Here is a tiny trained network, its code and every weight. The questions are about switching its units off for an input and a class, where a switched-off unit gives its printed mean instead of its output.

import numpy as np


def w(rows, s, z=0):
    codes = np.array(rows[::2]) - 128.0
    scale = np.full(codes.shape[1], s)
    scale[-1] = z or s
    return codes * scale


def f(y):
    return np.maximum(y, 0)


def log_softmax(a):
    a = a - a.max(-1, keepdims=True)
    return a - np.log(np.exp(a).sum(-1, keepdims=True))


def net(x, mask):
    res = np.array(x, float).reshape(1, 6) / 4 @ E
    y = f(res @ A[0][:, :-1].T + A[0][:, -1])
    res = res + np.where(mask, y, B[0][:, -1]) @ B[0][:, :-1]
    return log_softmax(res[-1] @ U[:, :-1].T + U[:, -1])


A, B = {}, {}
E = w([
[199,76,149,119,93,61],'x0',
[115,169,205,90,138,105],'x1',
[192,151,107,116,201,120],'x2',
[150,99,178,153,174,154],'x3',
[118,106,168,8,168,195],'x4',
[78,66,129,155,182,76],'x5',
],0.012)
A[0] = w([
[172,149,190,122,104,160,174],'n0',
[114,187,123,107,82,250,221],'n1',
[139,121,189,76,133,100,172],'n2',
[120,120,218,68,163,135,111],'n3',
[199,161,180,111,90,147,162],'n4',
[119,57,142,91,102,200,204],'n5',
[178,111,106,134,142,54,214],'n6',
[110,174,111,171,161,151,229],'n7',
[178,161,85,127,123,133,170],'n8',
[105,89,186,73,170,158,204],'n9',
[144,84,125,122,119,144,77],'n10',
[90,152,132,127,12,33,143],'n11',
[55,125,130,181,113,76,246],'n12',
[129,136,226,59,155,123,156],'n13',
[127,230,94,127,108,170,127],'n14',
[131,61,139,61,122,166,184],'n15',
[132,176,170,84,133,173,207],'n16',
[102,127,134,175,113,68,254],'n17',
[81,84,101,176,172,192,244],'n18',
[156,135,125,147,93,81,154],'n19',
[74,136,53,99,143,150,167],'n20',
[147,148,196,41,180,106,154],'n21',
[243,82,91,131,166,63,179],'n22',
[176,87,91,185,154,67,249],'n23',
],0.011,0.0039)
B[0] = w([
[189,105,163,150,116,61,191],'n0',
[174,165,138,45,95,69,253],'n1',
[169,72,139,172,157,149,203],'n2',
[171,91,159,128,194,113,232],'n3',
[188,110,169,175,107,48,199],'n4',
[107,90,103,99,124,2,212],'n5',
[137,127,95,211,117,159,213],'n6',
[76,179,173,115,133,169,192],'n7',
[149,175,89,136,102,131,184],'n8',
[121,80,128,126,198,85,244],'n9',
[106,126,91,130,127,120,145],'n10',
[166,16,81,100,40,252,235],'n11',
[52,67,170,137,119,196,217],'n12',
[220,85,159,150,195,154,242],'n13',
[138,198,159,55,90,181,206],'n14',
[134,110,73,124,144,32,215],'n15',
[201,141,151,104,151,118,224],'n16',
[96,103,145,160,112,201,212],'n17',
[45,138,166,122,157,97,210],'n18',
[140,128,94,141,81,168,188],'n19',
[62,135,69,70,158,146,187],'n20',
[205,105,137,144,208,160,242],'n21',
[174,189,37,225,128,98,244],'n22',
[100,163,96,192,116,177,240],'n23',
],0.0089,0.012)
U = w([
[1,153,202,193,192,159,180],'0',
[161,209,187,93,82,99,142],'1',
[143,207,66,233,131,138,125],'2',
[93,224,117,48,160,168,95],'3',
[76,92,93,82,145,47,159],'4',
[102,37,128,133,64,188,174],'5',
[172,80,173,150,245,115,10],'6',
],0.0098,0.0012)

Each question gives the input, the list of numbers given to net, and the class t.
The units are the neurons (one row each of A and B). Each row of codes is followed by its name. A weight is (code - 128) times the scale printed after its matrix; where a second scale follows, it is the last column's (A, B and U).
mask holds one flag per neuron, in row order. A switched-off neuron (its flag False) gives its mean, the last column of its row in B, instead of its output. The means were averaged over made-up inputs and are rounded, as every weight is.
A unit's drop is (log p(t) with every unit on - log p(t) with that unit switched off) / (log p(t) with every unit on - log p(t) with every unit switched off).
The circuit of an input: a set's keep is (log p(t) with only the set's units on - log p(t) with every unit switched off) / (log p(t) with every unit on - log p(t) with every unit switched off). Starting from the 12 units with the biggest drops (on a tie, the unit counted first), units are removed one at a time, each time the one whose removal leaves the highest keep (on an exact tie, the one counted first), for as long as the keep stays at least 0.8.
units of the circuit, in order: the units of the circuit, biggest drop first
top k neurons: the k neurons with the biggest drops, biggest first
drop of u: that unit's drop, to one decimal
input [8,6,-5,-3,0,1], class 5: units of the circuit, in order	(n11)
input [-2,8,3,8,-5,-8], class 1: units of the circuit, in order	(n14; n9)
input [7,-7,-1,0,7,-5], class 4: units of the circuit, in order	(n5; n15)
input [-5,0,-6,-2,7,4], class 4: top 3 neurons	(n5; n20; n15)
input [8,-2,-1,-5,-5,5], class 5: top 3 neurons	(n11; n12; n17)
input [7,0,1,-6,-2,-4], class 2: top 2 neurons	(n22; n12)
input [1,8,1,5,-6,-4], class 2: top 3 neurons	(n9; n3; n1)
input [-2,-2,5,3,-7,8], class 0: top 2 neurons	(n12; n18)
input [-8,2,8,-6,-2,-8], class 3: drop of n20	0.3
input [-5,7,0,-8,-7,3], class 5: drop of n11	0.4
input [-6,-8,-3,8,4,4], class 4: drop of n5	0.2
